Here is a tiny trained network, its code and every weight. The questions are about switching its units off for an input and a class, where a switched-off unit gives its printed mean instead of its output.

import numpy as np


def w(rows, s, z=0):
    codes = np.array(rows[::2]) - 128.0
    scale = np.full(codes.shape[1], s)
    scale[-1] = z or s
    return codes * scale


def norm(h):
    return h / np.sqrt((h * h).mean(-1, keepdims=True) + 1e-5)


def f(y):
    return np.maximum(y, 0)


def log_softmax(a):
    a = a - a.max(-1, keepdims=True)
    return a - np.log(np.exp(a).sum(-1, keepdims=True))


def net(x, mask):
    res = np.array(x, float).reshape(1, 4) / 4 @ E
    u = 0
    for l in range(4):
        y = f(norm(res) @ A[l][:, :-1].T + A[l][:, -1])
        res = res + np.where(mask[u : u + 3], y, B[l][:, -1]) @ B[l][:, :-1]
        u += 3
    return log_softmax(norm(res)[-1] @ U[:, :-1].T + U[:, -1])


A, B = {}, {}
E = w([
[165,212,85,86,83,205,181,184,232,78,25],'x0',
[132,131,132,130,155,124,166,125,122,103,135],'x1',
[218,167,128,165,178,16,164,178,211,212,19],'x2',
[98,39,1,137,197,165,95,174,90,75,34],'x3',
],0.0038)
A[0] = w([
[132,207,253,162,170,150,139,115,113,194,89,254],'L0N1',
[108,93,130,88,80,222,144,113,130,99,163,120],'L0N2',
[73,44,162,124,65,102,89,52,82,61,168,201],'L0N3',
],0.0044,0.0005)
B[0] = w([
[128,80,157,54,98,143,197,136,86,163,112,208],'L0N1',
[110,140,57,239,173,144,126,80,217,168,154,214],'L0N2',
[171,118,254,48,110,117,160,209,64,103,96,253],'L0N3',
],0.006,0.0049)
A[1] = w([
[113,93,126,215,170,83,61,143,60,86,127,117],'L1N1',
[154,102,144,199,168,2,88,117,131,124,92,3],'L1N2',
[161,201,130,163,80,162,168,66,156,137,184,81],'L1N3',
],0.0053,0.0026)
B[1] = w([
[118,198,89,109,32,134,224,155,128,125,147,255],'L1N1',
[2,123,51,93,120,73,66,102,162,112,173,197],'L1N2',
[89,150,62,80,90,63,90,120,120,97,145,240],'L1N3',
],0.0086,0.0028)
A[2] = w([
[111,57,87,188,228,218,94,158,192,98,62,52],'L2N1',
[63,125,26,243,165,223,110,100,141,134,155,2],'L2N2',
[97,59,253,129,201,49,110,39,111,212,220,84],'L2N3',
],0.005,0.0016)
B[2] = w([
[188,45,151,208,188,138,119,17,112,239,181,192],'L2N1',
[148,181,232,74,159,128,59,94,94,111,229,184],'L2N2',
[163,103,74,254,236,187,111,39,227,178,73,253],'L2N3',
],0.0066,0.0047)
A[3] = w([
[118,77,148,118,58,152,132,235,2,18,84,4],'L3N1',
[137,184,243,127,154,233,119,73,158,112,138,67],'L3N2',
[30,125,100,98,87,64,68,112,117,55,153,125],'L3N3',
],0.0059,0.0037)
B[3] = w([
[76,102,184,226,81,215,205,150,105,172,42,226],'L3N1',
[126,123,122,82,142,137,13,171,75,30,175,252],'L3N2',
[85,207,2,136,114,55,166,173,158,71,170,255],'L3N3',
],0.0084,0.0041)
U = w([
[190,72,201,120,202,206,33,70,45,63,243,241],'0',
[29,225,4,89,68,28,163,174,166,59,220,169],'1',
[228,33,53,215,232,69,161,33,214,255,51,123],'2',
[209,223,224,37,37,42,230,202,209,175,39,1],'3',
[36,60,211,225,46,234,235,201,14,122,67,56],'4',
],0.0077,0.0023)

Each question gives the input, the list of numbers given to net, and the class t.
The units are the neurons (one row each of A and B). Each row of codes is followed by its name. A weight is (code - 128) times the scale printed after its matrix; where a second scale follows, it is the last column's (A, B and U).
mask holds one flag per neuron, layer by layer. A switched-off neuron (its flag False) gives its mean, the last column of its row in B, instead of its output. The means were averaged over made-up inputs and are rounded, as every weight is.
A unit's drop is (log p(t) with every unit on - log p(t) with that unit switched off) / (log p(t) with every unit on - log p(t) with every unit switched off).
The circuit of an input: a set's keep is (log p(t) with only the set's units on - log p(t) with every unit switched off) / (log p(t) with every unit on - log p(t) with every unit switched off). Starting from all 12 units, units are removed one at a time, each time the one whose removal leaves the highest keep (on an exact tie, the one counted first), for as long as the keep stays at least 0.8.
units of the circuit, in order: the units of the circuit, biggest drop first
top k neurons: the k neurons with the biggest drops, biggest first
k most important neurons of layer l: the k neurons of layer l with the biggest drops, biggest first
input [-2,-8,-5,3], class 4: top neuron	L0N3
input [3,0,-5,1], class 0: 2 most important neurons of layer 2	L2N2, L2N1
input [0,-3,-3,4], class 4: top 3 neurons	L1N1, L0N3, L3N1
input [0,-8,3,-3], class 2: top 2 neurons	L1N1, L0N3
input [8,3,5,4], class 2: units of the circuit, in order	L2N1, L1N1
input [-1,-2,-7,3], class 4: units of the circuit, in order	L0N3, L3N1
input [-2,-8,6,1], class 1: top 2 neurons	L1N2, L0N3
input [-6,6,5,1], class 1: top 3 neurons	L1N2, L0N3, L1N1
input [6,4,-4,2], class 0: top 3 neurons	L2N2, L2N1, L1N1
input [-5,-1,-1,1], class 4: top 2 neurons	L1N1, L0N3
input [-4,4,1,-2], class 2: top 3 neurons	L2N3, L1N1, L2N2
input [-8,7,1,-8], class 2: top 3 neurons	L2N3, L2N2, L1N1
input [5,1,1,2], class 2: top 3 neurons	L0N2, L0N3, L2N2
input [-6,-7,1,-7], class 2: units of the circuit, in order	L2N3
input [6,-4,-8,8], class 0: 2 most important neurons of layer 2	L2N2, L2N1
input [1,6,1,3], class 2: 2 most important neurons of layer 0	L0N2, L0N3
input [1,8,1,-2], class 3: 2 most important neurons of layer 2	L2N2, L2N3
input [-7,8,1,-4], class 2: 2 most important neurons of layer 2	L2N3, L2N2
input [-4,-6,8,1], class 1: 2 most important neurons of layer 3	L3N3, L3N1
input [3,1,2,-2], class 3: units of the circuit, in order	L3N3
